Each row has a name. Each question is about the rows just above it.

Z: 21,-13,-6,2,33,71,73,55,13,27,48,62,81,79,37,21,28,59,41,52,13,-17,-23,-12,23,-2,-22,-52,-77,-72,-31,-24,-40,-63,-79,-87,-56,-24
H: -75,-26,-6,7,33,-9,-32,1,13,41,48,62,28,29,37,70,85,59,41,6,7,49,77,51,23,-2,-26,-18,23,17,-24,-28,-51,-63,-46,-27,-17,-47
J: -79,-28,-6,7,-5,-58,-70,-26,13,27,48,12,-18,7,37,50,55,59,41,6,7,66,89,55,23,-2,-21,-52,67,48,-14,-24,-40,-40,5,-46,-17,-32
Y: -7,-22,-6,30,66,71,60,36,13,36,83,-7,70,29,34,21,51,59,41,6,-14,-17,-13,4,23,-3,-59,-67,-77,-44,-24,-24,-66,-89,-79,-46,-17,-24
R: -7,-19,46,71,41,63,38,38,48,87,72,62,39,29,37,49,51,59,10,-21,3,-17,-1,3,-21,-69,-64,-52,-45,-44,-24,-74,-85,-63,-57,-27,-17,-26
U: -4,-22,-6,7,33,75,62,38,13,27,48,78,81,32,37,21,51,59,49,13,7,-27,-20,3,23,-2,-26,-64,-77,-44,-24,-24,-40,-63,-86,-58,-17,-24
F: -7,-22,-25,-11,33,71,60,38,13,27,48,62,87,62,37,21,51,59,72,64,7,-17,-13,3,23,21,-78,-52,-77,-44,-24,-24,-40,-63,-79,-83,-35,-24
D: -79,-28,-6,7,-5,-58,-70,-26,13,27,48,12,-18,7,37,50,55,59,41,6,7,66,89,55,23,-2,-21,33,67,48,-14,-24,-40,-40,5,7,-17,-32
The entry that follows 17: -> -24
What comes right after 32 in the named rows? -> 37
Whose row is 21,-13,-6,2,33,71,73,55,13,27,48,62,81,79,37,21,28,59,41,52,13,-17,-23,-12,23,-2,-22,-52,-77,-72,-31,-24,-40,-63,-79,-87,-56,-24? -> Z
The row with -7,-22,-25,-11,33,71,60,38,13,27,48,62,87,62,37,21,51,59,72,64,7,-17,-13,3,23,21,-78,-52,-77,-44,-24,-24,-40,-63,-79,-83,-35,-24 is -> F
The entry that follows -66: -> -89

S: 18,-85,-60,-55
P: -38,-16,-57,-63
M: 5,-45,-84,2
C: 24,41,31,-13
K: -14,-45,-25,18
What comes right after -60 in the named rows? -> -55
The entry that follows 5: -> -45
The entry that follows -85: -> -60

X: -21,7,20,-60
B: -12,16,11,-34
T: -30,-1,10,17
L: -16,2,-61,-8
W: -5,0,-5,-2
G: -16,50,-65,74
A: 13,8,-2,4
N: -76,-3,24,43
Q: -1,2,-3,3
E: -3,-16,-15,67
The entry that follows 11: -> -34
The entry that follows 50: -> -65

tuzoz: 4,-13,37,5,-9,-2,44,37,-37,6,-39,-11,-98
kadiv: 27,16,-5,20,5,-4,21,41,-41,19,-34,37,-50
tosa: -12,-44,-2,-15,-10,-11,15,36,-6,3,-28,-18,-58
What comes right after 36 in the named rows? -> -6
What comes right after 20 in the named rows? -> 5
What comes right after 41 in the named rows? -> -41
Right after -4 comes -> 21
Right after 6 comes -> -39

Muzek: 22,47,-10,9,58,38,58,-6,28
Tok: -4,1,-62,-6,3,3,10,4,-7
Dekun: -4,1,7,-6,3,3,10,11,-7
nogoz: 19,16,-62,100,-26,-3,13,2,-53
Right after 38 comes -> 58
What comes right after 2 in the named rows? -> -53
What comes right after -10 in the named rows? -> 9
The entry that follows -26: -> -3

gesef: -19,-37,51,-38,-55,13
suz: 30,19,51,-56,-55,13
Gudo: 29,9,-31,-56,2,-67
Right after 29 comes -> 9
Right after 19 comes -> 51
The entry that follows -38: -> -55
The entry that follows -19: -> -37

